Each row has a name. Each piece below is followed by the name of the row it came from, unless a question asks for something else. Each question is about the rows just above it.

N: [173 148 161 108 142  85 119 178 144 103 142 142 135  90  85 129 135  95
  87 107  77 104 113 132 151 116  81 110]
P: [156 173 139 103 136  80 118 142 133 144 177 173 133 129 149  84 100  87
  81 136  86 169 154 154 159 126  79 167]
Z: [156 173 139 103 136  80 118 142 133 144 177 173 133 129 149  84  87  92
 114 149 122 154 142 104  94 156 176 119]
S: [120 109 164 178 142 177 143  83 110 133 144  84 173 149 177 129 100  95
 138 174 165 148 150 110 157 179 163 155]
K: [173 148 161 108 142  85 119 178 144 103 142 142 135  90  85 129 135  95
  87 107  77 104 113 132  77 116  81 110]
[118 142 133 144] with -1 step of 1 on every entry:  [117 141 132 143]
Move every entry of [142] by +1 step of 1.  [143]
q: [133 144  84 173 149 177 129 100  95 138 174]  S
[144 177 173 133 129 149  84 100] is in which row?  P
Where do [133 144  84 173] appear?  S
Move every entry of [174 165 148] by -1 step of 1.  [173 164 147]
The row with [173 148 161 108 142  85 119 178 144 103 142 142 135  90  85 129 135  95
  87 107  77 104 113 132 151 116  81 110] is  N

Y: [120 109 172 125 118 145 120 143 129 126 110 130 140 120 106 143 153 120
 142 120 104 133 115]
V: [126 102 145 154  98 130 153 134 133 116 135 121 140 133 122 145 148 126
 131 121 104 138 120]
B: [126 107 172 124 115 139 116 141 137 125 109 135 135 120 114 148 159 124
 145 121 103 142 117]
W: [131  99 147 154 100 128 146 133 129 116 135 121 137 138 123 143 145 127
 132 121 103 140 122]
C: [129 140 124 115 119 103 114 137 137 158 149 138 146 117 139 115 152 122
 151 145 135 140 116]
E: [129  98 147 152  99 130 148 137 129 113 134 118 140 132 123 145 146 130
 131 119 103 138 121]
M: [113 139 118 117 107 132 119 138 140 128 144 139 142 113 126 136 151 120
 143 144 126 117 116]
G: [117 107 136 153 101 130 142 141 136 117 132 121 135 124 113 144 148 121
 131 121 104 141 121]
A: [124 142 124 110 122 111 111 135 143 144 147 138 135 118 138 127 147 121
 141 151 126 140 119]
F: [120 115 120 104 120 142 129 133 140 142 106 118 172 138 153 145 120 110
 120 140 143 125 126]
Q: [131 101 149 153  99 129 149 133 134 114 134 121 142 133 121 144 146 126
 131 122 104 139 119]
X: [120 138 172 125 118 145 120 143 129 126 110 140 140 120 106 143 153 120
 142 120 104 133 115]
Shift each entry of [148 137] by -1 times 1:  [147 136]
[115 133 104 120 142 120 153 143 106 120 140 140 110 126 129 143 120 145
 118 125 172 138 120] is which row reordered?  X
Does one of the named rows hold [109 172] side by side, in this order?  yes
Does one of the named rows hold [151 120 143 144 126] side by side, in this order?  yes
Among the named rows, does one hold [109 120 140] next to each other, in this order?  no
Does one of the named rows hold [121 138] side by side, in this order?  no

R: [176 159 149 121]
H: [131 129 134 130]
T: [141 148 105 110]
L: [121 149 158 176]
J: [139 141 107 113]
D: [158 149 121 176]
[149 121 159 176] is which row reordered?  R
Move every entry of [129 134] by +1 step of 1.  [130 135]
[159 149 121 176] is which row reordered?  R
q: [141 107]  J
Among the named rows, does one hold [159 149 122] next to each other, in this order?  no

siv: [152 135 103 112 153 127 144 111 138 118 114 139 146 151 116 153 126 154
 115 142 114 105 142 147 139 120 131 115 112 128 154 155 101 100 123 138
 133 151 113 100 128 139 133 118 108 137 111 116 106 117 102 111 144 154
 113 113]
fike: [138  99 151 145 118 100 142 124 130  98 137 151 135  96 132 114  91 117
 100 134 106 153  97 108 151 161  94  95  95 102 136 125 122 133 166 161
  98 128 128 127 102 151 166 149 138 116 123  94 150 145 150 161  96 129
 104  99]
raro: [ 99 134  99 124 151 129 166  97 142 122  95 150 138 127 135 114 133  94
  98 100 128 145  96 150 137 166 161 102 104  98 145 128  91 123 136 102
 150 130 106 153  96  95 100 161 116 118 125 108 149 132  94 138 117 151
 161 151]
zifek: [131 124 131 128 126 126 126 129 125 129 130 127 127 126 129 128 127 127
 128 127 124 132 128 125 128 130 129 126 126 126 129 128 128 128 131 129
 128 126 126 129 130 128 131 128 131 124 125 126 130 127 130 131 128 128
 129 124]
Boli: [131 124 131 128 126 126 126 129 125 129 130 127 127 126 129 128 127 127
 128 127 124 132 128 125 128 130 129 126 126 126 129 128 128 128 131 129
 128 126 126 129 130 128 131 128 131 124 156 156 163 143 170 153 107  83
 159 158]
Among the named rows, does one hold [108 151 160  94] next to each other, in this order?  no
Put [111 144 154 113 113 152 135 103 112 153 127 144 111 138 118 114 139 146
 151 116 153 126 154 115 142 114 105 142 147 139 120 131 115 112 128 154
 155 101 100 123 138 133 151 113 100 128 139 133 118 108 137 111 116 106
 117 102] back in order: which row is it?  siv
After [161  96 129], its row goes on with  [104  99]
[131 124 131 128 126 126 126 129 125 129 130 127 127 126 129 128 127 127
 128 127 124 132 128 125 128 130 129 126 126 126 129 128 128 128 131 129
 128 126 126 129 130 128 131 128 131 124 156 156 163 143 170 153 107  83
 159 158] is in which row?  Boli
Among the named rows, does one hold [128 128 128 131 129] next to each other, in this order?  yes
Put [ 96 129 104  99 138  99 151 145 118 100 142 124 130  98 137 151 135  96
 132 114  91 117 100 134 106 153  97 108 151 161  94  95  95 102 136 125
 122 133 166 161  98 128 128 127 102 151 166 149 138 116 123  94 150 145
 150 161] back in order: which row is it?  fike

nebu: [ 97 141 104  99 151 119 117 111 128 147 110 119 125 130 125 136 107 121
 131 123 112 120 151  98 111 143 141 139 116 121 117 106 169 131 152 107
 149 138 144 147 143 134 107 145]
nivik: [144 125 141 128 120 143 116 151  97 134 119 131 121 117 141 107 131 110
 145 119 138 169 111 139 152 147  99 107 151 125 107 124 107 143 112 111
 149 136 117 121 147 104 130  98]
lumit: [125 169 152 128 111 116 143  98 131  97 149 125 121 131 147 121 147 110
 136 107 120 144 151 130 119 139 107 141 111 134 107 119 117 138 141 143
 112 104  99 123 151 145 107 117]
Which row holds these entries in another order? [147 110 136 107 120 144 151 130 119 139 107 141 111 134 107 119 117 138
 141 143 112 104  99 123 151 145 107 117 125 169 152 128 111 116 143  98
 131  97 149 125 121 131 147 121]  lumit
Put [117 107 145 151 123  99 104 112 143 141 138 117 119 107 134 111 141 107
 139 119 130 151 144 120 107 136 110 147 121 147 131 121 125 149  97 131
  98 143 116 111 128 152 169 125] back in order: which row is it?  lumit

Fikip: [136 135  85 132 140]
volo: [120 137 121 146 106]
vesif: [ 97 117 158 124 155]
sidod: [ 96 155 117 158 124]
Zuz: [110 146 142 146 138]
fozi: [135  82 132 146 120]
lim: [121 137 120 146 127]
The row with [135  85 132] is  Fikip
[124 158 117 155  96] is which row reordered?  sidod
Shift each entry of [121 137 120 146] by +1 times 1:  [122 138 121 147]
Is [121 137 120] printed in one of the named rows, side by side and in this order?  yes
Which row holds [120 137 121]?  volo

nevin: [141 138 142 126 143 138 123 129 133 124 132 117 128 128 129 126 123 144
 139 121 117]
kub: [119 121 134 131 126 121 153 137 130 121 141  96 128 131 118 130 121 103
 131 131 104]
moguf: [161 146 145 125 144 140 127 126 112 112 131 127 138 120 134 121 125 140
 130 101 126]
pofi: [119 116 141 131 128 117 135 125  96 124 135 143 125 128 126 135 142 114
 112 125 146]
Vave: [122 131 125 131 124 150 116 133 141 139 133 103 136 128 122 127 117 125
 127 126 104]
Muve: [127 128 130 117 120 120 105 120 128 125 104 109 142 149 145 136 123 110
 133 123 126]
rugo: [131 133 149 128 146 117 132 134 101 118 123 137 134 134 125 115 125 115
 115 105 135]
Fibuv: [137 131 137 129 132 151 119 141 113 103 133 103 138 129 120 114 116  87
 123 108 109]
midon: [142 133 128 130 120 149 123 128 105 120 136 120 145 117 127 125 127 109
 110 104 123]
sufu: [140 150 130 129 133 147 118 131 132 142 124 115 150 124 127 115 111 141
 118 100 108]
q: [120 105]  Muve
Move every entry of [135 125] by -1 step of 1.  [134 124]
Which row holds these entries in another order? [127 109 110 104 123 142 133 128 130 120 149 123 128 105 120 136 120 145
 117 127 125]  midon

dek: [121 131 120 163 102 105 141 100 137 111 139 150 110 119 126 136 136 141
  96 109 143 128 138 135 113 128 110 112 124 126 141 161 128 132 116 111
 133 123 133 132 157 171 153 114 131 121 135]
mal: [117 112 112 139 122 100 148 103 134 109 159 148 108 110 121 118 121 128
  95  92 133 126 123 132 106 117 127 132 126 147 142 170 127 140 111 103
 119 113 137 152 167 134 161 118 118 106 104]
dup: [121 131 120 163 102 105 141 100 137 111 139 150 110 119 126 136 136 141
  96 109 143 128 138 135 113 128 110 134 124 126 141 161 128 132 116 111
 133 124 133 132 157 135 153 114 131 121 108]
gike: [112 146 140 145 133 112 133 114 104 107 123 114 125 128 138 126 105 161
 148  94 103 118 146 129 137 147 129  95  99 131 126 147 103 129 128 133
 108 131 122 109 140 144 113 136 129  99 135]
pebe: [126 102 157 124 121 110 108 138 111 105 121 126 131 124 133 138  96 135
 119 111 132 114 128 128 109 136 132 163 141 133 113 161 139 100 131 153
 150 120 134 143 141 135 116 141 110 128 136]
[108 121 131 114 153 135 157 132 133 124 133 111 116 132 128 161 141 126
 124 134 110 128 113 135 138 128 143 109  96 141 136 136 126 119 110 150
 139 111 137 100 141 105 102 163 120 131 121] is which row reordered?  dup
Shift each entry of [114 104 107] by +1 times 1:  [115 105 108]

metov: [139 128 124 116 103  90 123 145 147 138 128 135 138 128 109 110 129 140
 134 126 130 138 121  94  80  93 115 125 135 155 169 171 164]
Fud: [156 172 171 157 139 137 135 121 111 119 135 141 131 125 132 133 113  94
  86  94 113 129 139 151 147 170 152 139 125 118 110 102  91]
pez: [135 146 161 170 159 155 128 114 119 104  99 114 140 150 140 127 129 137
 130 113 108 126 140 139 133 129 136 129 105  82  93 106 127]
gamob: [126 113 116 133 142 131 125 119 134 118  92  87  94 110 127 140 156 173
 171 157 139 127 125 114  94 104 122 155 147 131 125 134 154]
rubo: [131 137 133 116 110 126 139 140 129 135 133 131 107  89  89 104 120 128
 145 159 171 164 146 132 133 123 117 103 109 139 153 145 140]
Maso: [106 115 142 155 142 124 130 138 133 119 112 123 139 138 128 127 134 122
  98  86  87 101 119 134 155 164 173 165 145 126 123 119  97]
Mikun: [127 125 117 104 105 120 145 139 135 132 134 139 123 107 112 133 143 131
 124 130 137 115  97  85  83 111 122 137 151 175 173 160 150]
Zit: [110 122 136 140 129 125 133 134 109  89  87  95 117 132 142 130 113 129
 127 108 137 122 107  98  99 138 157 151 128 126 136 134 116]
q: [156 173 171 157 139]  gamob
Move every entry of [155] by +1 step of 1.  [156]
Does one of the named rows hold [126 123] side by side, in this order?  yes
Move every entry of [135] by -1 step of 1.  [134]
Which row holds [133 116 110 126 139 140 129 135 133]?  rubo
q: [127 129 137 130 113 108]  pez
The rest of the row after [135 141]:  [131 125 132 133 113  94  86  94 113 129 139 151 147 170 152 139 125 118
 110 102  91]

